Below is a small trained network, with its code and all its weights. Each question gives an input and a class and asks what happens when units are switched off, that is, made to give their printed mean instead of their output.

import numpy as np


def w(rows, s, z=0):
    codes = np.array(rows[::2]) - 128.0
    scale = np.full(codes.shape[1], s)
    scale[-1] = z or s
    return codes * scale


def norm(h):
    return h / np.sqrt((h * h).mean(-1, keepdims=True) + 1e-5)


def f(y):
    return y / 2 * (1 + np.tanh(0.7978845608 * (y + 0.044715 * y**3)))


def log_softmax(a):
    a = a - a.max(-1, keepdims=True)
    return a - np.log(np.exp(a).sum(-1, keepdims=True))


def net(x, mask):
    res = np.array(x, float).reshape(1, 3) / 4 @ E
    u = 0
    for l in range(3):
        y = f(norm(res) @ A[l][:, :-1].T + A[l][:, -1])
        res = res + np.where(mask[u : u + 9], y, B[l][:, -1]) @ B[l][:, :-1]
        u += 9
    return log_softmax(norm(res)[-1] @ U[:, :-1].T + U[:, -1])


A, B = {}, {}
E = w([
[209,106,153,199,118],'x0',
[49,181,76,173,238],'x1',
[61,3,253,136,195],'x2',
],0.0053)
A[0] = w([
[119,113,140,109,153,105],'L0N0',
[154,175,75,2,150,92],'L0N1',
[163,189,66,153,245,89],'L0N2',
[173,187,106,123,50,7],'L0N3',
[216,140,54,129,92,16],'L0N4',
[104,61,190,180,109,59],'L0N5',
[199,159,72,118,130,166],'L0N6',
[152,112,54,89,69,194],'L0N7',
[185,123,84,140,73,70],'L0N8',
],0.0084,0.0014)
B[0] = w([
[136,3,204,102,220,135],'L0N0',
[142,137,194,16,160,224],'L0N1',
[137,102,64,83,132,244],'L0N2',
[130,148,214,141,158,249],'L0N3',
[62,210,130,173,120,254],'L0N4',
[198,68,86,106,146,224],'L0N5',
[51,128,129,132,89,234],'L0N6',
[64,132,152,127,216,237],'L0N7',
[201,47,194,189,201,215],'L0N8',
],0.005,0.0037)
A[1] = w([
[71,99,153,223,99,184],'L1N0',
[167,54,162,104,205,136],'L1N1',
[25,1,119,43,89,152],'L1N2',
[113,163,152,70,97,249],'L1N3',
[135,193,135,70,91,197],'L1N4',
[123,245,91,191,201,87],'L1N5',
[157,147,114,118,139,46],'L1N6',
[22,149,62,106,157,105],'L1N7',
[146,198,212,69,128,113],'L1N8',
],0.0076,0.0016)
B[1] = w([
[178,254,20,77,99,161],'L1N0',
[103,100,181,131,139,239],'L1N1',
[119,206,56,142,49,253],'L1N2',
[175,55,106,113,232,184],'L1N3',
[109,101,125,92,198,180],'L1N4',
[163,57,100,107,54,239],'L1N5',
[77,117,108,172,102,117],'L1N6',
[98,104,130,210,110,218],'L1N7',
[161,180,116,72,184,203],'L1N8',
],0.007,0.0044)
A[2] = w([
[25,60,68,42,64,146],'L2N0',
[117,234,163,49,109,104],'L2N1',
[42,225,152,208,111,125],'L2N2',
[209,181,156,74,52,56],'L2N3',
[187,158,187,99,74,104],'L2N4',
[98,50,32,253,144,253],'L2N5',
[88,98,120,187,128,173],'L2N6',
[136,130,200,144,210,104],'L2N7',
[134,149,74,169,35,112],'L2N8',
],0.0075,0.0031)
B[2] = w([
[66,128,99,233,86,223],'L2N0',
[209,65,206,228,100,168],'L2N1',
[111,107,249,169,228,149],'L2N2',
[52,155,104,219,234,167],'L2N3',
[84,153,92,154,94,164],'L2N4',
[155,161,157,39,138,255],'L2N5',
[183,180,214,142,167,163],'L2N6',
[150,175,2,73,143,157],'L2N7',
[167,77,94,81,97,173],'L2N8',
],0.0066,0.0058)
U = w([
[182,156,156,29,219,254],'0',
[51,89,118,208,33,114],'1',
[35,179,40,94,142,88],'2',
[34,156,208,157,181,91],'3',
[189,194,130,251,143,78],'4',
[207,49,206,133,67,104],'5',
[186,133,47,54,42,80],'6',
],0.015,0.0019)

Each question gives the input, the list of numbers given to net, and the class t.
The units are the neurons (one row each of A and B). Each row of codes is followed by its name. A weight is (code - 128) times the scale printed after its matrix; where a second scale follows, it is the last column's (A, B and U).
mask holds one flag per neuron, layer by layer. A switched-off neuron (its flag False) gives its mean, the last column of its row in B, instead of its output. The means were averaged over made-up inputs and are rounded, as every weight is.
A unit's drop is (log p(t) with every unit on - log p(t) with that unit switched off) / (log p(t) with every unit on - log p(t) with every unit switched off).
The circuit of an input: a set's keep is (log p(t) with only the set's units on - log p(t) with every unit switched off) / (log p(t) with every unit on - log p(t) with every unit switched off). Starting from the 12 units with the biggest drops (on a tie, the unit counted first), units are removed one at a time, each time the one whose removal leaves the highest keep (on an exact tie, the one counted first), for as long as the keep stays at least 0.8.
circuit, biggest first: the units of the circuit, biggest drop first
unit that matters most: the unit with the biggest drop
top k neurons: the k neurons with the biggest drops, biggest first
top k neurons in layer l: the k neurons of layer l with the biggest drops, biggest first
drop when u is switched off: that unit's drop, to one decimal
input [-6,-6,8], class 1: circuit, biggest first -> [L1N2 L2N0]
input [-5,-3,1], class 1: top 2 neurons in layer 2 -> [L2N1 L2N0]
input [4,2,-5], class 6: circuit, biggest first -> [L1N5]
input [1,4,-6], class 6: top 3 neurons -> [L1N5 L2N5 L2N3]
input [-1,-5,8], class 1: top 2 neurons -> [L1N2 L0N8]
input [-7,-2,0], class 0: top 2 neurons in layer 0 -> [L0N1 L0N6]
input [-1,-8,7], class 1: circuit, biggest first -> [L1N2 L0N8 L2N0]
input [6,-6,0], class 4: top 4 neurons in layer 1 -> [L1N5 L1N0 L1N7 L1N3]
input [5,1,4], class 0: top 3 neurons -> [L1N5 L2N0 L2N7]
input [3,6,-1], class 6: top 2 neurons -> [L1N5 L2N5]
input [1,8,-1], class 6: top 4 neurons -> [L1N5 L2N5 L0N7 L2N3]
input [1,0,1], class 5: top 4 neurons in layer 1 -> [L1N8 L1N3 L1N4 L1N1]
input [2,6,5], class 0: top 2 neurons -> [L2N5 L0N6]
input [-1,-5,-5], class 0: top neuron -> [L0N1]
input [-1,-5,4], class 1: top 2 neurons -> [L1N2 L0N8]
input [1,2,3], class 0: top 3 neurons -> [L1N5 L0N6 L0N5]
input [1,0,3], class 5: top 2 neurons -> [L0N6 L0N5]
input [3,7,0], class 6: top 2 neurons in layer 0 -> [L0N8 L0N7]
input [1,-5,-3], class 4: top 2 neurons in layer 2 -> [L2N1 L2N5]
input [-1,-1,2], class 1: unit that matters most -> L0N8
input [-6,-8,7], class 1: top 2 neurons -> [L1N2 L2N0]
input [2,-7,-5], class 4: drop when L2N1 is switched off -> 0.1
input [-3,-2,5], class 1: drop when L1N2 is switched off -> 0.2
input [3,3,-6], class 6: drop when L1N5 is switched off -> 3.8
